Here is a tiny trained network, its code and every weight. The questions are about switching its units off for an input and a class, where a switched-off unit gives its printed mean instead of its output.

import numpy as np


def w(rows, s, z=0):
    codes = np.array(rows[::2]) - 128.0
    scale = np.full(codes.shape[1], s)
    scale[-1] = z or s
    return codes * scale


def norm(h):
    return h / np.sqrt((h * h).mean(-1, keepdims=True) + 1e-5)


def f(y):
    return y / 2 * (1 + np.tanh(0.7978845608 * (y + 0.044715 * y**3)))


def log_softmax(a):
    a = a - a.max(-1, keepdims=True)
    return a - np.log(np.exp(a).sum(-1, keepdims=True))


def net(x, mask):
    res = np.array(x, float).reshape(1, 8) / 4 @ E
    u = 0
    for l in range(2):
        y = f(norm(res) @ A[l][:, :-1].T + A[l][:, -1])
        res = res + np.where(mask[u : u + 4], y, B[l][:, -1]) @ B[l][:, :-1]
        u += 4
    return log_softmax(norm(res)[-1] @ U[:, :-1].T + U[:, -1])


A, B = {}, {}
E = w([
[77,154,156,138,167,157,204,116,224],'x0',
[213,18,107,139,48,175,125,93,153],'x1',
[129,121,181,81,135,167,183,81,119],'x2',
[80,83,174,142,72,98,252,167,180],'x3',
[103,120,40,197,106,126,110,114,157],'x4',
[57,154,179,159,132,144,65,93,125],'x5',
[151,115,105,196,111,174,152,102,167],'x6',
[140,210,134,110,54,156,120,191,251],'x7',
],0.0033)
A[0] = w([
[97,194,101,102,130,132,118,121,145,194],'L0N1',
[87,194,106,157,126,138,2,140,126,11],'L0N2',
[181,129,65,165,87,128,117,132,142,103],'L0N3',
[88,157,123,98,192,76,148,179,71,8],'L0N4',
],0.0065,0.0017)
B[0] = w([
[153,27,84,216,111,173,163,129,23,215],'L0N1',
[191,94,3,106,66,181,175,143,166,251],'L0N2',
[105,130,95,99,113,145,150,185,147,208],'L0N3',
[99,172,217,66,105,102,99,156,70,239],'L0N4',
],0.0068,0.0025)
A[1] = w([
[177,105,90,117,100,109,183,188,173,108],'L1N1',
[116,110,79,174,147,199,143,124,3,255],'L1N2',
[29,139,165,246,79,110,171,130,202,151],'L1N3',
[176,142,228,70,166,154,82,114,76,121],'L1N4',
],0.0052,0.0029)
B[1] = w([
[148,89,107,87,40,185,19,159,77,199],'L1N1',
[135,53,210,116,241,174,76,139,84,254],'L1N2',
[11,175,115,180,174,120,128,175,167,209],'L1N3',
[51,139,252,55,108,2,98,217,65,193],'L1N4',
],0.0053,0.0044)
U = w([
[159,51,128,119,217,150,90,87,59,195],'0',
[193,88,2,122,37,181,123,169,153,169],'1',
[27,149,108,200,174,140,184,143,189,151],'2',
[131,124,159,104,81,123,184,97,167,63],'3',
[187,204,80,155,135,44,162,43,147,3],'4',
[194,182,94,158,160,125,158,81,137,27],'5',
[74,167,185,59,123,40,129,173,64,189],'6',
],0.0087,0.0041)

Each question gives the input, the list of numbers given to net, and the class t.
The units are the neurons (one row each of A and B). Each row of codes is followed by its name. A weight is (code - 128) times the scale printed after its matrix; where a second scale follows, it is the last column's (A, B and U).
mask holds one flag per neuron, layer by layer. A switched-off neuron (its flag False) gives its mean, the last column of its row in B, instead of its output. The means were averaged over made-up inputs and are rounded, as every weight is.
A unit's drop is (log p(t) with every unit on - log p(t) with that unit switched off) / (log p(t) with every unit on - log p(t) with every unit switched off).
The circuit of an input: a set's keep is (log p(t) with only the set's units on - log p(t) with every unit switched off) / (log p(t) with every unit on - log p(t) with every unit switched off). Starting from all 8 units, units are removed one at a time, each time the one whose removal leaves the highest keep (on an exact tie, the one counted first), for as long as the keep stays at least 0.8.
units of the circuit, in order: the units of the circuit, biggest drop first
unit that matters most: the unit with the biggest drop
k most important neurons: the k neurons with the biggest drops, biggest first
top k neurons in layer l: the k neurons of layer l with the biggest drops, biggest first
input [-1,-5,0,-4,-2,0,-1,-8], class 6: 2 most important neurons => (L0N4 L1N4)
input [-2,1,0,3,-8,2,7,-8], class 6: units of the circuit, in order => (L1N4 L0N1)
input [-4,-6,-5,-5,-4,4,-7,7], class 1: units of the circuit, in order => (L0N2)
input [5,5,1,0,-1,6,1,0], class 2: units of the circuit, in order => (L0N4 L1N3)
input [3,0,3,5,2,-4,1,-5], class 2: 3 most important neurons => (L0N1 L0N2 L1N3)
input [-3,2,0,7,-5,-3,-3,2], class 1: 2 most important neurons => (L0N4 L1N1)
input [-5,3,3,7,3,8,6,-7], class 2: 4 most important neurons => (L1N3 L0N1 L0N2 L1N1)
input [5,7,2,7,4,-1,3,-6], class 2: units of the circuit, in order => (L1N3 L0N1)
input [1,-7,-7,2,4,0,1,2], class 0: units of the circuit, in order => (L0N1 L1N2)
input [7,5,-1,8,-2,0,-3,-4], class 2: top 2 neurons in layer 1 => (L1N3 L1N4)
input [-5,-3,8,-7,-1,4,7,5], class 1: top 2 neurons in layer 0 => (L0N2 L0N4)
input [5,3,8,-5,1,-2,-2,-8], class 6: top 2 neurons in layer 1 => (L1N4 L1N1)
input [-5,6,3,3,7,4,1,-1], class 2: 2 most important neurons => (L0N2 L1N3)
input [-1,1,-7,3,-6,-3,2,-1], class 1: top 2 neurons in layer 0 => (L0N4 L0N1)
input [8,-7,-8,-8,-3,3,-1,-4], class 0: 3 most important neurons => (L0N2 L0N1 L1N2)
input [-8,-5,2,-4,3,6,8,-1], class 1: unit that matters most => L0N2
input [0,-7,6,-7,3,5,-8,1], class 0: 3 most important neurons => (L0N1 L0N2 L1N2)
input [3,8,8,1,-6,7,0,-5], class 6: top 2 neurons in layer 0 => (L0N1 L0N2)
input [7,-8,-4,-7,-1,-5,-3,0], class 0: 4 most important neurons => (L0N1 L1N2 L0N2 L1N3)
input [0,-5,-1,-4,7,6,1,7], class 1: top neuron in layer 0 => (L0N2)
input [4,0,-7,-4,-8,7,-5,2], class 1: 2 most important neurons => (L0N2 L1N4)
